Here is a tiny trained network, its code and every weight. The questions are about switching its units off for an input and a target symbol, where a switched-off unit gives its printed mean instead of its output.

import numpy as np


def w(rows, s, z=0):
    codes = np.array(rows[::2]) - 128.0
    scale = np.full(codes.shape[1], s)
    scale[-1] = z or s
    return codes * scale


def f(y):
    return np.maximum(y, 0)


def softmax(a):
    e = np.exp(a - a.max(-1, keepdims=True))
    return e / e.sum(-1, keepdims=True)


def log_softmax(a):
    a = a - a.max(-1, keepdims=True)
    return a - np.log(np.exp(a).sum(-1, keepdims=True))


def net(x, mask):
    ids = ['ΘΠΣαζλψ'.index(c) for c in x.split()]
    T = len(ids)
    res = E[ids] + P[:T]
    u = 0
    for l in range(2):
        q, k, v = (res @ M[l].T for M in (Q, K, V))
        z = softmax(np.where(np.tri(T) > 0, q @ k.T / 2**0.5, -1e9)) @ v
        res = res + np.where(mask[u], z, O[l][:, -1]) @ O[l][:, :-1]
        u += 1
        y = f(res @ A[l][:, :-1].T + A[l][:, -1])
        res = res + np.where(mask[u : u + 8], y, B[l][:, -1]) @ B[l][:, :-1]
        u += 8
    return log_softmax(res[-1] @ U[:, :-1].T + U[:, -1])


Q, K, V, O, A, B = {}, {}, {}, {}, {}, {}
E = w([
[142,59,187,46],'Θ',
[172,211,98,158],'Π',
[89,208,118,154],'Σ',
[83,126,20,69],'α',
[105,118,121,237],'ζ',
[202,109,10,147],'λ',
[2,128,152,114],'ψ',
],0.0092)
P = w([
[122,42,151,163],'0',
[148,55,78,106],'1',
[145,86,7,20],'2',
[170,74,9,51],'3',
[181,89,24,79],'4',
[197,96,34,103],'5',
[200,96,44,127],'6',
[210,104,52,146],'7',
[213,129,65,173],'8',
[221,129,74,188],'9',
[230,141,78,217],'10',
[227,150,80,237],'11',
[240,141,87,240],'12',
[216,115,98,179],'13',
],0.0017)
Q[0] = w([
[146,181,2,100],'L0H0',
[149,62,108,252],'L0H0',
],0.019)
K[0] = w([
[46,230,6,141],'L0H0',
[133,60,145,215],'L0H0',
],0.02)
V[0] = w([
[255,78,246,26],'L0H0',
[133,144,75,169],'L0H0',
],0.009)
O[0] = w([
[240,202,254,82,2],'L0H0',
[124,69,91,151,143],'L0H0',
],0.0065,0.0046)
A[0] = w([
[92,127,164,121,64],'L0N0',
[92,6,107,131,94],'L0N1',
[100,126,152,116,76],'L0N2',
[124,85,209,57,198],'L0N3',
[230,255,190,218,1],'L0N4',
[11,87,191,102,81],'L0N5',
[186,228,212,210,130],'L0N6',
[125,131,102,3,96],'L0N7',
],0.0087,0.0027)
B[0] = w([
[145,120,111,142,141],'L0N0',
[79,72,139,110,254],'L0N1',
[137,121,116,137,139],'L0N2',
[135,196,177,179,172],'L0N3',
[128,157,5,114,144],'L0N4',
[184,155,163,79,220],'L0N5',
[105,78,175,76,151],'L0N6',
[84,135,97,103,149],'L0N7',
],0.022,0.0059)
Q[1] = w([
[255,227,143,106],'L1H0',
[151,66,56,178],'L1H0',
],0.021)
K[1] = w([
[131,105,3,153],'L1H0',
[166,81,87,75],'L1H0',
],0.026)
V[1] = w([
[19,254,109,90],'L1H0',
[243,198,78,75],'L1H0',
],0.0073)
O[1] = w([
[160,253,76,82,213],'L1H0',
[219,166,242,144,1],'L1H0',
],0.0059,0.0064)
A[1] = w([
[188,144,193,159,4],'L1N0',
[44,158,98,249,152],'L1N1',
[67,113,212,137,203],'L1N2',
[75,119,185,200,128],'L1N3',
[105,201,78,141,177],'L1N4',
[20,136,160,150,134],'L1N5',
[214,146,12,164,148],'L1N6',
[177,18,51,108,147],'L1N7',
],0.013,0.0041)
B[1] = w([
[26,104,183,136,138],'L1N0',
[152,93,136,246,233],'L1N1',
[221,116,162,112,198],'L1N2',
[122,160,174,77,152],'L1N3',
[151,133,49,157,197],'L1N4',
[103,29,114,80,254],'L1N5',
[167,113,205,39,163],'L1N6',
[105,252,179,120,248],'L1N7',
],0.023,0.012)
U = w([
[143,98,223,188,160],'Θ',
[136,1,65,163,125],'Π',
[3,149,103,131,75],'Σ',
[212,169,119,157,241],'α',
[146,87,204,23,130],'ζ',
[104,193,189,129,4],'λ',
[83,140,28,91,132],'ψ',
],0.0052,0.0036)

Each question gives the input, a string of symbols that net reads in full, and the target symbol t.
The units are the heads (2 rows each of Q, K, V and O) and the neurons (one row each of A and B). Each row of codes is followed by its name. A weight is (code - 128) times the scale printed after its matrix; where a second scale follows, it is the last column's (O, A, B and U).
mask holds one flag per unit, layer by layer, with each layer's heads first. A switched-off unit (its flag False) gives its mean, the last column of its rows in O or B, instead of its output. The means were averaged over made-up inputs and are rounded, as every weight is.
A unit's drop is (log p(t) with every unit on - log p(t) with that unit switched off) / (log p(t) with every unit on - log p(t) with every unit switched off).
The circuit of an input: a set's keep is (log p(t) with only the set's units on - log p(t) with every unit switched off) / (log p(t) with every unit on - log p(t) with every unit switched off). Starting from the 12 units with the biggest drops (on a tie, the unit counted first), units are removed one at a time, each time the one whose removal leaves the highest keep (on an exact tie, the one counted first), for as long as the keep stays at least 0.8.
circuit, biggest first: the units of the circuit, biggest drop first
k most important neurons: the k neurons with the biggest drops, biggest first
k most important neurons of layer l: the k neurons of layer l with the biggest drops, biggest first
drop of u: that unit's drop, to one decimal
input ζ ψ ψ ψ Σ Θ ψ, target α: circuit, biggest first -> (L0H0 L1N5 L0N1)
input λ Θ ψ ψ ψ ζ Θ ψ α ψ Θ ψ Σ Θ, target ψ: 2 most important neurons -> (L0N4 L0N6)
input α ζ Π, target α: circuit, biggest first -> (L0N1 L1N5)
input ψ Σ ψ Θ, target α: 2 most important neurons of layer 1 -> (L1N4 L1N5)
input ζ Σ ψ Θ ψ, target α: circuit, biggest first -> (L0H0 L0N1 L1N5)
input λ ψ α Σ ψ Σ ζ Σ Θ ζ ψ ζ ψ, target Π: most important neuron -> (L0N1)
input ζ ψ ψ ψ λ ψ α ζ Θ ψ ψ, target Π: 2 most important neurons -> (L1N7 L0N1)
input ψ α ζ ζ ψ Θ ψ ψ Σ Σ, target α: 3 most important neurons of layer 0 -> (L0N3 L0N1 L0N6)
input ψ ψ α Σ λ ψ ζ ζ ψ Θ ψ α ζ ζ, target Π: 4 most important neurons -> (L0N6 L0N5 L1N7 L0N3)
input ψ ψ ψ ζ α ψ ψ ζ α Θ ψ α α ψ, target ψ: 2 most important neurons of layer 1 -> (L1N1 L1N2)
input ψ ζ ζ ζ ψ λ ζ ψ Θ, target Π: 2 most important neurons of layer 0 -> (L0N3 L0N4)
input Σ ζ ψ Σ ψ Σ ψ ζ λ ψ Σ α, target Σ: 3 most important neurons -> (L1N7 L0N3 L0N1)
input ψ Θ ψ, target λ: 4 most important neurons -> (L0N5 L1N0 L1N5 L0N1)
input ψ α ψ ψ Σ ψ ζ ζ Θ, target Π: 2 most important neurons -> (L0N4 L0N3)
input ψ ψ λ ψ ψ α Σ Θ, target α: 4 most important neurons -> (L0N4 L0N1 L0N3 L1N5)
input ψ Σ ψ ψ Σ λ λ ψ, target ζ: most important neuron -> (L0N5)
input ψ ψ ψ ψ ζ ψ Σ α Θ α, target ψ: 2 most important neurons of layer 0 -> (L0N6 L0N3)
input ζ ψ Π ψ Θ ψ Σ ψ Σ ψ Σ ζ Σ Θ, target ψ: 4 most important neurons of layer 0 -> (L0N4 L0N6 L0N1 L0N5)
input Θ ψ ζ ψ ζ, target Π: 2 most important neurons -> (L0N5 L0N6)
input ζ ψ ζ ζ λ ψ Θ λ, target ζ: 2 most important neurons -> (L0N6 L1N6)
input ψ ψ Θ, target Σ: 3 most important neurons -> (L0N4 L1N0 L0N5)
input ψ ζ ζ λ ψ ζ Π λ ψ ψ Π α ζ, target Θ: 4 most important neurons of layer 1 -> (L1N1 L1N7 L1N3 L1N4)
input ζ ζ Θ ψ λ ψ α, target ψ: 2 most important neurons of layer 0 -> (L0N3 L0N7)
input ψ ψ ψ ψ Σ ψ ψ ψ ψ, target ζ: 3 most important neurons -> (L0N5 L1N1 L1N4)
input ψ ψ Σ ψ ψ ζ Σ Σ ψ ψ ψ ζ ζ, target Θ: drop of L1N4 -> 0.1
input ψ ζ ψ Σ Θ ζ ψ ψ Σ, target α: drop of L0H0 -> 2.0
input λ ψ α ψ ψ α Σ Σ α ψ ζ Θ λ, target ζ: drop of L1H0 -> 2.5
input ψ ψ ψ Θ, target Σ: drop of L0N7 -> 0.7
